Table B holds the same points as the rows below and some others, measured another way and shuffled. Each row below is followed by which row of B it is.
B:
0: [ -45   36   20 -277 -793  156  152  158  -36 -339  295  -82  157  -33
 -356  176 -225   48 -251 -310 -468  144  148 -416  412  277  480 -422
 -187   75]
1: [ -77   96  156  369 -173  -67    5 -312  119 -135 -177 -116   50   34
 -102 -257   -6 -355  222   93  131   28  241 -121 -151  -30   64  -26
  228  -20]
2: [-210    2 -349 -528 -367   46  131  256 -230   43  431   64   12  -46
  -98  183 -214  282 -343  -70 -505 -184 -275 -327  299   23  386 -314
 -121   54]
3: [-356 -153  100  338  315 -103 -188 -185   -1   17 -333  -54   -4  -21
   28 -342 -217 -522   58  107  157 -136  436   42 -172 -127 -151  503
  545  197]
4: [ 100  179  234   37 -668  252   87  165  157 -322  146  -26  210   28
 -206    4 -298  125  -76 -535  -74  125  304 -183  186  160  232 -376
 -178  -28]
5: [ 310  103  112  394 -636   79 -141   65  146 -508   31   -3   -1  203
 -208   -5 -454  154  164 -576   51  191  199 -105   19  314  235 -377
  -32  133]
6: [ -51  209    9  205 -200 -122   28 -347  -15 -112 -171 -137   72  -19
 -225 -377  -17 -393   97  406  -44  -62   78 -395 -279 -126  185 -165
  280  129]
7: [-162  151  169  322  194 -197 -111 -431   -2   43 -414 -227   56  -53
   19 -529 -103 -573  151  352  189  -68  286 -199 -466 -153  -18  184
  372  178]
8: [-479 -140 -186  -27  744 -251 -284 -228 -354  516 -207 -135 -204 -143
  382 -116    7 -414   56  460  140 -283    6  138 -189 -311  -94  432
  256   81]
9: [-466  176   38 -731   86  136  156 -186 -293  262  247 -317  122 -252
  -28   76  373 -337   10  425 -451  -60    7 -270  103   60  477 -329
 -447 -195]
10: [-193  101  -25 -312 -338  -30  145 -259 -171   63  242 -260   -8 -115
  -70  241  326 -194  102  239 -307  116 -113 -269  247  133  479 -449
 -382 -228]
11: [-145  -49  101  454   89  -76 -198 -388   48 -265 -229 -126 -101  123
 -175 -238   15 -524  463  197   80   27  297   12 -222  160  101   78
  336   86]
12: [ -87  -71  229  480 -253   12  -97  -84  303 -369 -201   38   83  158
 -181 -270 -371 -187   84 -321   93   58  382  -52  -67  231  -43  122
  378  115]
13: [  44  150   61  -90 -702  228  133  147   68 -348  252    8  166   40
 -339   48 -203  113  -97 -314 -282   60  139 -311  235  168  352 -461
 -132   -2]
14: [ -35   19  322  515  362 -147 -444 -371   79 -190 -462 -258 -103  129
  131 -376 -330 -447  467 -143  330  139  424  159 -516  347  -23  183
  163  219]
15: [-193  107   19 -193 -440  243  200  -52  -64 -204  266  -77  130  -63
 -376   69  222 -244   92  141 -345  -24  192 -264  263   -5  401 -351
  -83 -129]
16: [ -80 -101   91  379 -312  135 -119  -83  155 -577  -36   48    8  195
 -456 -140 -203 -288  268 -142 -151   47  385  -93   33  321  187  -57
  355  158]
17: [-382 -151 -565 -549  -66    7   52  270 -473  148  407  102  -89 -114
 -117  160 -145   44 -337  233 -544 -379 -210 -266  318 -251  340   -8
  179  195]
18: [-358  216   47 -560 -239  195  350   24 -225  365  273 -191  246 -339
   41   68  290 -195 -254  192 -214 -137  150 -255  299 -428  274 -191
 -288 -262]
19: [-482 -258 -514 -447  133  -22  -62  234 -445  167  281  111 -130  -99
  -82  134 -183  -69 -311  251 -479 -381 -118 -166  288 -196  228  178
  293  234]
20: [-248  184   26 -543 -121  292  -28  164  -64   26  278   12  143  -47
 -173  120  -77  181 -207   27 -427  -84 -155 -276  150  283  323 -563
 -418 -109]
21: [-219 -136 -167  106  203 -339 -220   29  -38  166 -206   46  -80   52
  279 -304 -675   72 -312 -165   51 -195  -90 -108 -245    4 -132  351
  414  336]
22: [ 136  276  -81 -217 -267  121  -12  115 -226  119  296 -119  -31  -50
  174  197  -65  270  106 -257   25  -24 -107   -8   58 -110  320 -504
 -491 -146]
23: [-237  -31 -235 -361  -70  -77   -9  212 -136  279  237   64  -27  -37
  231  137 -324  354 -360 -189 -188 -181 -308 -125  171   -2  122 -118
 -135  -18]
24: [ -34  215  623  418   52   69 -115 -342  265   25 -331 -304  137  -30
  252 -211   23 -357  390 -301  515  237  538  215 -232  102  -87  -10
 -220 -261]
25: [-239   82 -243 -395 -442  168  269   20 -215  -26  442  -14   49  -93
 -306  211  283  -78  -30  278 -463 -146 -103 -314  374 -146  460 -410
 -117 -166]
26: [ 132  232  -21 -130 -779  187  322  210  104 -283  388   25  186   71
 -146  -61 -268  327  -37 -546 -179  -33   76 -222  118   -5  346 -410
 -138  -61]
27: [-502  -12 -352 -610  183   72  125   39 -508  486  346  -84  -45 -284
   88  235  344 -208 -143  509 -324 -334 -122 -114  316 -476  285  -42
 -111 -148]
28: [  -6   73 -253 -319 -628  166  124  266 -128 -168  467   91   23   34
 -240  263 -166  346 -180 -212 -416  -72 -204 -292  361   88  426 -532
 -212  -30]
29: [-209 -224 -492    0  225 -269 -293   82 -254   28   38  137 -272  135
   64  -87 -513  109 -107   58 -199 -298 -293  -87 -126   57   86  167
  420  374]
30: [-772  -39 -217 -725  556  197  -29  -41 -448  456  190  -53   30 -288
 -116   89  402 -450 -172  853 -505 -389  -60 -195  198 -235  228  -16
  -25  -92]
31: [-257   80 -241 -513 -491  212  335  219 -216   43  486   34  136 -141
 -211  164   84   70 -253   44 -461 -212  -35 -309  416 -258  393 -293
 -101 -110]
32: [ -28 -134  242  514 -248  264 -231   59  211 -534  -69   83    5  195
 -311   -6 -265 -202  311 -465   95  103  570  175  146  292   35   20
  240   64]
33: [-186 -103 -391  -56  280 -394 -273  -93 -229   77  -89  -16 -222  106
  150 -267 -542   26  -99  135 -183 -232 -322 -211 -369  145  129  135
  339  419]
34: [-108  238  287  112 -506   -8  330 -248  319    4    2 -112  253  -31
  -13 -199   87  -85  -18  -82   64   83   87 -256   10  -32   89 -251
  -72 -308]
35: [-367  109 -140 -541 -139  168  222   29 -322  343  351 -116   80 -265
   -6  238  344 -136 -153  320 -295 -175  -33 -194  370 -349  323 -257
 -272 -252]
36: [  35   37  126  390 -481  100   72  -11  207 -369   15   34   90  126
 -202 -157 -222  -87  160 -370   79   27  352  -47   43   18   94  -50
  241    9]
37: [-475   58 -301 -540  389   25   83   20 -512  662  236 -118  -42 -313
  316  113  281 -187 -120  456  -91 -391  -89   17  132 -639  137   89
 -111 -162]
38: [ 129  254  209  -41 -657   70   75  -56  267 -304  149  -83  145  134
 -153   -2 -241  276    2 -398 -182  221 -115 -319   13  520  344 -672
 -394 -127]
39: [-303  105 -121 -430 -381  155  364   -8 -136  106  424  -72  115 -140
 -114  155  318  -72  -32  136 -344 -127  -27 -215  344 -196  385 -295
 -191 -285]
40: [-211  238   80 -521  -92  305  -64   73  -73    6  245  -51  130  -46
 -191  124   12  111  -86   96 -404  -33 -142 -268   98  339  365 -654
 -509 -141]
41: [-157 -177   58  361  246 -221 -440  -67   76 -109 -362    9 -107  143
   95 -270 -657 -114  -66 -217  112  -14  144  -13 -266  331 -130  285
  384  358]
42: [ 116  -38  205  496 -365  123 -252   -5  251 -630 -109   41   -6  275
 -327 -136 -461  -66  272 -484   10  159  365  -16  -66  496  134 -159
  196  197]
43: [ -12 -211    2  565 -140  -99 -434  -59  108 -448 -257  104 -141  229
 -286  -88 -516 -158   62 -146  -11   73  176  -99  -26  397   10   35
  452  345]
44: [-396  189   17 -620  426  125 -312  -46 -486  635  -11 -222    8 -369
  148  295  222 -217 -321  640 -183  -92 -181 -230  170 -126  195 -407
 -562 -120]
45: [-380 -119  247  355  637  -67 -334 -336  -47   89 -409 -205  -80  -28
  180 -315  -43 -674  377  139  303  -58  541  275 -305  -17 -144  504
  324   92]
46: [-501  -40 -226 -395  545 -157  -92 -153 -395  581   61 -170 -136 -198
  373   54  158 -229  -20  428  -69 -262 -163   36  -25 -266  101  147
  -80  -91]
47: [-396  -27  -23 -343  549 -231 -231 -117 -357  448 -169 -300  -62 -204
  440 -166 -276 -281 -150   99  -15 -123   98  -32 -235  -46   83  305
  -48  211]
48: [-224  105 -308 -514 -198   -3  133 -140 -472  156  363 -230  -77 -183
 -109  242  340 -223   64  465 -437  -96 -179 -306  225 -151  572 -400
 -277  -76]
49: [-253 -293 -466  266  247 -265 -304   16 -230  -19 -107  184 -258  115
  -48 -173 -435 -146  -78  219  -83 -343  -89  -68  -98 -160  -48  387
  735  414]
50: [-303 -171 -567 -429   -5  -35  -82  272 -442   91  344  125 -160  -32
  -88  160 -274  123 -279  147 -482 -342 -256 -209  235 -126  304  -25
  183  258]
51: [-307  -60  129  324  671 -234 -353 -385 -119  204 -444 -240 -128  -37
  303 -379 -139 -582  306  215  324  -93  337  180 -457  -69 -133  472
  329  172]
52: [-231 -230 -513   22  250 -169 -199  210 -356   76   60  144 -217   45
  110 -166 -514   -8 -112  -31  -83 -420   -2   29  -93 -325   15  435
  589  423]
53: [-257 -140 -468 -418   32  -73 -209  239 -439  132  232   67 -164  -55
  -36  192 -350  134 -347  134 -439 -244 -286 -250  198    7  288 -108
   53  286]
54: [  49  342  387   31 -288   77   63 -255  186  -10   -5 -265  143   -7
  117  -68   62  -30  249 -226  147  216  114  -73 -127  227  213 -478
 -488 -301]
55: [ 174   82  292  463 -446  160 -135   75  258 -449 -100   11   98  168
 -146 -151 -468   22  142 -632  187  145  443   18  -38  234   43 -130
   88   99]
56: [-483 -287 -467 -488  226  107 -187  298 -540   44  279   70 -143 -107
 -183  168 -211 -186 -220  209 -547 -353   78 -106  298 -105  309  192
  260  343]
57: [  36  -95   -9  544 -268 -179  -64 -162  -29 -153 -143  -95  -99   42
   38  -97 -193 -299  212 -199  266   36  355   52   14 -206   35  239
  381  121]
58: [-151  -88  327  441  543 -109 -542 -260   51  -97 -476 -213 -120  110
  218 -300 -418 -407  365 -224  330  105  454  262 -434  389 -109  312
  154  236]
59: [-414 -349 -394 -507 -152 -217  -98  177 -407   26  210  -67 -119 -104
  -56  216 -431  -51 -497  -21 -621  -84  -97 -358  382  219  382  139
  147  392]
60: [ 295   96  340  629 -333 -299 -175 -222  266 -284 -361 -245    0  174
  275 -368 -679  -20  204 -767  446  295  351   19 -403  314   -5   88
   91  217]
61: [  15   38   51  336 -427  147    5  -26  106 -325   52   55   38  100
 -291  -45  -78 -128  180 -137   11   -4  253  -76  116  -12  141 -174
  190  -21]
62: [ 120  -62  106  589 -126   -1 -446   22   89 -374 -289   74  -77  182
 -180 -141 -571  -96   66 -286  178   64  292  -25 -116  229  -51   -3
  333  324]
63: [ -77  182  129  414   72  -51  -58 -380  101  -98 -242 -102   28   66
  -84 -428   30 -410  368  263  203  -88  211  -73 -393 -120   12   -7
  304    4]
64: [  59  291  333  161 -312  -53   78 -408  229 -191  -63 -292  100   81
   10 -220   32 -160  386 -145   76  230  114 -147 -271  341  272 -399
 -277 -182]
65: [  74  -13 -134  485 -347  -79  -80  -94   12 -294  -68   74  -76  130
 -235 -160 -236 -154  133   -4   61  -77  126 -150  -41 -121   86  -28
  453  180]
66: [ 197  223  201  655  -92   30 -146  -84  420 -367 -237  127   70  320
  -24 -587 -551  125  324 -446  370  -89  186   60 -579  138 -160  -59
  350  110]
67: [-150   47  386  470  326 -233 -183 -401   97  153 -489 -321   16  -51
  405 -423 -199 -509  273 -152  523   86  513  180 -424  -79 -184  442
  202   44]
68: [-636 -149 -434 -626  337  -39    8   46 -572  448  204  -62  -64 -288
    6   90  130 -355 -330  642 -464 -400  -84 -238  243 -408  245  199
  185  128]
69: [ 137  420  371  243 -195   85   17 -314  303 -130  -88 -168  131  116
   38 -284    4   -7  410 -165  243  129   65  -52 -388  219  125 -500
 -308 -259]
70: [-253   -1 -325 -542 -359  258   37  337 -391   95  431   96   33 -180
 -287  397   12   95 -412  198 -513 -202 -127 -337  572 -196  381 -404
 -162    3]
71: [-123  -17   78  510  149 -126 -135 -339   50 -119 -255 -103  -80   91
   13 -330  -58 -454  413   92  256  -63  323   99 -295  -90  -29  245
  418   72]

[ -26  -30  -95   93  235    6  -23  153 -682  300 -243 -204  123   54
   13 -380   51 -115   72  -13  191   35  -62  126  290  176 -186  -83
   78  -26 -334]
58
[ -93  -92 -204  108  334   48  -42   98 -676  254 -183 -247  146  117
  -27 -375   45 -106  -19  -72  187   24  -63   97  318  189  -57    3
    8   12 -323]
42
[-319 -346   27   -4   70  178 -175 -120  363 -569 -244   19   31  100
   46  173  157  -54  207   55   74 -344   14  141  408  217  474  563
  230 -354 -161]
18
[-258 -311   74  -51   81  103 -162 -117  309 -461 -188   54   38   19
   83   87  127  -12  207   76   54 -256   -1  168  378  158  376  439
  160 -284 -144]
4
[  60  -55  248  -34  -92 -274  124   -8  367   10  144   39   58 -248
   12   78   -6  164   88   46 -133 -108   75  -61 -314 -174 -127 -153
  -64  125  103]
19
[-303 -341  -20   16  247  159 -170  -75  150 -420 -151  -34  102   86
  104    0  120  -27  151   57  100 -207  -10  183  412  207  393  411
  106 -245 -165]
50
[  51  -50  121  -38 -147 -234   94    2  301  -18  236  -97   86 -171
 -114   44   11  235   42  -46  -28  -36  145 -257 -367 -237 -135 -173
  -99  183  107]
49
[  73 -116  202  -75 -144 -333  123 -105  225  122  223   30   16 -174
  -41  -61   23  167  -89  -22  -47 -166    4  -93 -223 -227 -163 -142
 -152  207   75]
51
[-117 -256 -317  -41  -33  137  -97  -32 -248  -41 -218 -182  192  187
  108 -236   38 -149  122 -393   49   10  144 -385  387   41    3   22
   34 -343 -496]
66
[ 105 -128  202  -15 -518 -278  131 -110  240   40  105  -60  -48   37
 -159   39  122  107  -96 -117  128 -364   61 -370 -220 -263 -260  -28
   71   26   10]
6
[ 273  295  268   24 -334  -53  123   47  209  -59 -337  215  -62 -240
 -228  465 -218   44  445  253 -404  267  271 -212 -340  155   46  126
  310 -200  141]
41
[  49  128 -231  120  281  -39   82  124 -225  133  191 -269  189  -92
 -319    5 -168  206   13  -31 -128  406  230 -298 -413   21   60 -142
 -188  329  136]
23
[-129  -86 -162   68  145   95 -127  167 -558   54 -187 -347  132  137
 -109 -340  163  -13  114  -42  409  -21    7   12  306  112 -110   36
  144  -45 -320]
53
[ 377  148  454   23 -320 -206  206 -101  420   75 -132  310   74 -244
   59  397 -246  141  334  168 -466  194  250 -256 -427 -126 -189  -47
  150 -288  218]
40
[ -64   -7 -217  130  137   49    6  169 -577  210 -243 -322  116  126
 -143 -245   79 -117   48 -128  203  -43   21  -61  162  147 -133  -11
  128  -21 -335]
3
[ 194   -3  341   43 -547 -149  109   29  417 -203  -32  182 -109 -121
  -58  314  -98   47  240  199 -228   11  224 -427 -362   73  -23  -54
  182  -85  191]
65
[-225  -47 -376  128  253  142  -74  276 -411  -28 -113 -552  219  121
 -213 -222  163   -1  122 -214  341  -20  123 -151   66   72  -53  -35
   94   50 -336]
21
[-305 -400   23 -128   36  148 -237 -158  414 -597 -119   64   65   29
  138   54  131   27  237   14   68 -194   57   53  451  118  449  438
  103 -326 -170]
37
[-173 -418  100   74   14 -175   66    2  465 -216  286  -33   91  -42
  264  -56   65    3  -87  -80  -80 -338   17 -172 -148  -30   50 -185
 -175  113   -2]
26
[ 105  -39  271  -22  -98 -239  122    4  170  111  -28  112   34 -215
  100   13  -30   42  130   73 -169  -85   30    9 -155  -59 -167 -151
   11    5  -15]
45
[ 245   31  551  282  -69 -110  218  169  491 -127 -107  352   50 -262
  334  432 -298  -40  402  463 -607  170  199  -96 -526  293   -1 -207
  174 -190  335]
32
[-302 -376 -163  -53  215  203 -189 -162  201 -435 -152  -62  189  127
  118    3   93  -12  167 -155   44 -132   80  -14  447   88  398  420
   53 -368 -265]
69
[ 128  -33  314  -16 -223 -252   67   50  251   10  200  -83   95 -167
  -37  -16   62  286  135   93  129  -45  125 -173 -342 -284 -321 -220
   12   95  143]
70
[ -27  -94  130  -89 -247 -333   81   36  230  -25  283  -50 -119 -214
 -196  -73   90  136  -93   49   40 -202    2 -144 -286  -91  -51 -193
 -139  444   96]
60
[-130 -113 -204   86  142  127 -108  190 -543   33 -223 -291  124  133
  -26 -319  102 -111  136  -64  271   26   31  -63  314  218  -49  -13
  123  -85 -357]
27
[ 211   23  447   63 -256 -228  204  -92  393   24 -181  342  -73 -206
   71  345 -144  -36  178  223 -426 -131   57   -4 -251   80  -14   78
  168 -165  147]
9
[-111  -79 -192  134   85   38  -21  181 -491   82 -140 -264   22  120
 -146 -236   76 -132   -4  -30  186  -62   -7  -84  149  261    6  -13
   82  103 -247]
67
[ 119   15  -88  168  122  -96  109  -22 -376  244  138  -98   49   68
 -252  -67 -160   81 -184   55  -90  221   73 -245 -216  120   49  -14
 -146  255  154]
35
[-194 -221  232  -44   84  184 -271 -105  340 -559 -164 -136  219   77
   -7  122  249  318  407  174  448 -161  111  215  327 -139  150  553
  338 -479  -18]
44
[ 253  -26  553   45 -343 -221  163 -117  354   -8 -206  486 -139 -198
  175  296 -176  -76  205  348 -451  -71   28    8 -135  185   16   70
  184 -219  174]
56
[  26  134  261   99   40 -300  179  218  121  123   91 -126  -32 -295
 -214   74   70  144   66  237    9 -199  -21  200 -463  -24 -178 -174
   50  400  166]
59
[   2  -43   82  -39  -49 -238  119   82  258   26  144  -66   75 -248
  -20    5   -5  111   84  -53 -134  -62   97 -141 -313 -128 -117 -251
 -105  200   -6]
39
[ -96 -224 -248   47   20   28  -63   28 -566  121  -89 -173   21  199
  -30 -391   50 -168 -117 -148  168  -28  -32 -207  351  224   26  -18
  -44   32 -333]
52
[  74  -62  173  -10 -103 -287  128 -100  147  134  171  -26   28 -110
 -132    0   27  174 -103   -1   -6 -175    7  -72 -239 -204 -138  -35
  -84  185  108]
68
[ -32 -134  321  321   96  124   80  148  292 -292 -387  183   72    0
  323  346 -100 -230  378  313 -339 -136   86  101  -26  447  193  170
  353 -441    6]
16
[  66   -9  107  -92 -258 -236   91  -48  228   16   92  -33   -6 -157
 -193   66   26  154   41  -54  -37  -93  105 -221 -247 -185 -100  -55
  -21  128   29]
1
